(in the rows, 128 means zero)
Group and class of each row:
[134 126 134 132 252 157  42 103  94 112 141 150 105 141 108 152  62 148
 198 128 104 181 161 137 134 200 113 136 122  82 155 144 129 152  90 155
  90 147 115 183 117 160 167 111  92  55] -> gh:K
[131 127 152 101 217 152 105 176 123 108 112 113 119 141 103 152  88 142
 141 137 126 204 117 141 176 147 123 120 138  91 152 107 133 125 101 110
  62 123 123 160 163 154 150 138 101 131] -> lg:V
[140 117  99 204 195 118 110 134 142 126 153  81  57 141  70 173  94 122
 165 155 140 166 161 177 145 139 160 106 180 155 132 128 151 106 154 125
 111 142 126  83 138 136 149  71 131 127] -> Bd:B
[164 100  98 148 228 120  95 182  95 129 142 123 107  67 115 156 117 129
 187 146 125 169 118 130 176 110 129 113 133 109 146 136 131 122 152 133
  82 146 122  77 111 151 120  71 112 103] -> Bd:J
[116 122 128 185  90 123 138 123 127 167 135  81  76 157  67 163 133 109
 108 157 156 142 161 168  85 112 179  95 137 189  98 138 128 110 138 107
 133 116 139  97 127 162 131 158 136 158] -> Bd:Y
[121 112 109 134 114 170 102  77  98 137 166 123  99 212 133 146  88 144
 166 139 105 157 206 164  93 172 118 134 166 141 123 161 138 152 119 167
 130 124 123 120 126 169 147 120 144  68] -> gh:Z
[137 111 139 102 197 128 107 174 116 133 107 129 118 132  89 169 107 123
 140 141 130 191  79 167 179 143 137 132 134 111 127 119 129 108 117 109
  81 113 124 138 130 144 139 124 136 170] -> lg:V
[140 119 124  89  80 106 112 108 140  93 135 103 108 130  76 110 146 112
 165 133 139 142 140 120 139 123 162 139 112 162 122 118 141 135 139 123
 110 130 111 121 109 127 129  87 117  93] -> Bd:Y
[116 105 113 166 116 168 106  68 104 143 178 144 107 174 106 167  91 149
 159 144 112 153 160 186 125 230 131 129 170 121 137 157 126 128  91 140
 109 107 118 104 126 164 155 135 137 100] -> gh:K
[135 118 178  88 165 160 115 137 122 117  92 150 120  91 110  96 107 130
 161 153 118 190 101 162 195 208 100 124 124 102 134 114 120 152 117 146
 115 124 124 168 125 154 152 130 108  91] -> lg:L
[147 131 132 129  10 112 170 106 127 162 113 160 122 127 159 114 167 113
  79 141 128  69  63  31  48  68 139 126  81 139 119 124 120 125 122 122
 136  97 125 110 153 110 116 154 137 154] -> Md:G
[115 123 175  75 136 146  99 150 126 148  88 115 113 144  91 143  95 111
 145 163 127 243 108 141 181 143 127 136 122 128 140  96 129 132  99 126
 109 124 110 162 139 138 154 155  94 139] -> lg:L
[134 112 141  94 184 142 127 160 139 131 121 146  95  94 141 115 109 119
 138 154 120 207  91 142 180 155 127 119 149  85 141 124 134 114 149 134
  98 120 120 111 143 156 137 137 128  50] -> lg:F
[120 126 138 148 146 154 120 106 119 111 143 116 122 168 125 127  83 149
 167 114 114 124 177 174 127 179 125 154 164 147 125 151 113 153 138 149
 144 120 133 154 131 158 133 108 118 131] -> gh:Z
[109 140 167 110 112 126 116 151 122 124 119 102 149 133  68 136 117 130
 170 128 144 159 140 135 167 132 136 138 138 111 102 132 143 122  91 112
 112 126 126 181 139 137 138 127  96 184] -> lg:V
[114 133 196  71 101 146 139 114 138 149 111 154  99 110  98  77 105 130
 151 131 127 160  72 106 184 188 129 135 149 101 143 147 139 104 109 148
 101 115 128 122 152 158 122 133 119  61] -> lg:F
[155 115 140 135 198 135 122 182 100 115 114 132 105 133 155 119 107 136
 132 150 118 175  84 125 178 146  92 113 144  93 162 116 136 119 123 138
 110 112 111 205 152 157 137 122 123 142] -> lg:F
[143 109 141  83 192 120 132 188 133 144 103 124  99 101 110 116 127 130
 120 154 118 185  77 120 173  91 148 103 137 108 139 112 144 117 142 104
  77 118 134 117 137 158 116 128 124  85] -> lg:F
[114 124 131 148 203 143 125  97 116 121 144 141 116 142 102 161 104 145
 131 143 123 157 157 175 131 196 128 138 149 118 125 140 122 125 135 133
 108 124 126 131 128 140 150 133 138 134] -> gh:T
[122 130 117 154 143 153 138  97  99 133 144 117 107 176 104 141 116 140
 119 137 125 138 164 161  92 148 135 131 156 135 126 137 128 149 128 136
 132 120 142 131 131 150 146 125 138 104] -> gh:T
[103 152 150  92 155 153 153 120 118 135 108 154 105 126 105 132 120 130
  99 142 114 146 128 140 121 149 126 131 125  90 128 154 113 139 103 116
 112 106 127 161 143 156 142 136 134 101] -> lg:L
[111 127 152 114 145 156  99 104 117 123 135 139 118 125 117 134  95 138
 179 137 104 167 133 137 171 198 115 141 146 113 124 142 129 130  96 149
 120 138 124 138 120 159 151 146 127 115] -> gh:K
[145 130 108 132 197 103 115 140 150 129 139  77 105 112  92 118 147 115
 174 131 143 170 120 115 152 110 160 112 155 162 139 125 148 123 139 140
  92 150 118  90 135 131 141  93 110  84] -> Bd:Y
[130 144 177 101 239 134 108 178 132 126 103 149 119 102 121 137 106 136
 135 120 119 191  62 121 173 134 121 124  91  74 139  97 118 119 112 108
  83 125 118 174 134 173 152 121 113 100] -> lg:V
[117 122 138 150  94 145 101  70 122 108 159 117 137 164 141 135  78 134
 194 104 108 141 232 147 114 174 106 120 157 115 146 142 126 159  96 155
 136 138 121 144 126 147 147  97 118 136] -> gh:Z
[100 121 132 150  50 144 107  52 112 134 180 145  95 187 105 187 101 120
 154 146 121 180 225 144  96 162 131 137 165 118 141 159 132 157  99 165
 124 113 125 115 135 147 160 126 123  98] -> gh:K
[141 128 148 103  17 116 136 142 118 138  95 133 125 141 155 112 144 127
 116 134 132 109 120  54  85  59 129 125  83 131 125 129 120 152  91 114
 135 136 129 155 113 121 122 141 117 153] -> Md:G
[112 137 130 100 157 152 133 149 113 152 124 142 134 149  91 142 122 130
  98 127 132 161 117 112 120 125 126 125 107 125 140 102 128 129 135 106
  77 126 117 147 141 126 125 163 133  69] -> lg:F
[114 136 148 106 169 135 109 134 106 136 107 138 126 138  99 163 105 147
 142 138 126 165 109 113 134 129 136 147 129 101 131 118 124 118 115 118
  94 140 108 174 136 125 146 134 119 131] -> lg:V
[169 110 147 115 160 164 138 159 121 153 100 147  82 128 131 122 127 123
 118 161  93 154  87 172 151 180 141 121 135 130 139 122 112 136 128 132
 106 113 126 134 141 158 127 125 130  98] -> lg:F
[130 134 174  88 170 159 120 161 102 126 103 125 129 125 105 113 120 126
 142 129 126 167 123 159 159 154 129 129 114 109 125 106 123 142 112 113
 116 121 114 200 113 133 145 126 106 142] -> lg:L
[137 114 109 169 119 112 140 126 119 125 124 102  99 112 114 152 143 102
 161 155 137 130 160 130 122  81 160 102 156 155 108 147 147 113 165 137
 126 143 141  72 115 127 123 103 112 138] -> Bd:Y
[119 135 158 151  81 145 109  77 114 117 140 143 133 161  98 166  92 129
 156 115 152 148 158 140 115 195 108 160 152  61 143 131  90 130  88 150
 141 109 119 174 138 139 157 120 123 189] -> gh:T
[117 121 108 153 174 139  98  59 113 117 168 130 102 113 121 160  71 123
 200 160 115 188 175 144 169 156 134 132 146 111 135 152 140 122 146 190
 113 139 136  76 125 161 138 102 120  27] -> gh:K

Group, then class:
[153 131 170 137 110 129 141 118 130 122 145  98  95 118 124  81 174 139
 105 141 151 167 104 115  91 120 124 119 123 110 135 113 153 145 101 131
 128 125 131 111 144 141 108 136 127 153] -> Jf:(31)
[108 112 137 126 141 145 134 115 139 124 127 134 132 130 114 146  84  97
 143 166  97  83 135 144 124 121 127 123 128 110 137 121 118 147 113 130
 131 117 120 140 128 114 130 140 134 139] -> hq:(47)
[171 113 149 118 129 140 159 108 155 124 135  88  91 115  93 105 155 133
 116 162 141 106 103 130  96 115 131 103 126 101 138 109 151 159  96 125
 134 109 120  92 138 113 101 139 132 168] -> Jf:(31)
[122 123 126 135 155 121 123 125 129 128 120 144 153 138 120 155  81 130
 158 130  99  71 153 143 142 125 136 138 134 122 130 131 111 119 146 121
 115  92 123 140 114  93 144 129 136 132] -> hq:(40)
[129 100 143 163 142 110 151 127 145 129 131 125 128 127 135 135 110 152
 129 105 111 123 142 142 138 128 145 141 124 142 133 119 155 158 142 125
 123 112 124 125 113 144 132 137 151 130] -> Zc:(33)
[134 127 116 129 149 151 125 106 143 130 115 148 164 128 126 168  61  82
 159 170  86  53 158 151 136 111 124 127 123 104 131 130 105 123 134 131
 115 117 119 149 133  98 146 150 135 148] -> hq:(47)
[129 119 133 143 136 102 156 128 126 138 136 112 130 139 123 130 122 146
 121 116 125 139 137 137 141 141 156 150 127 135 134 126 134 152 147 128
 128 126 128 122 121 146 134 141 153 139] -> Zc:(45)
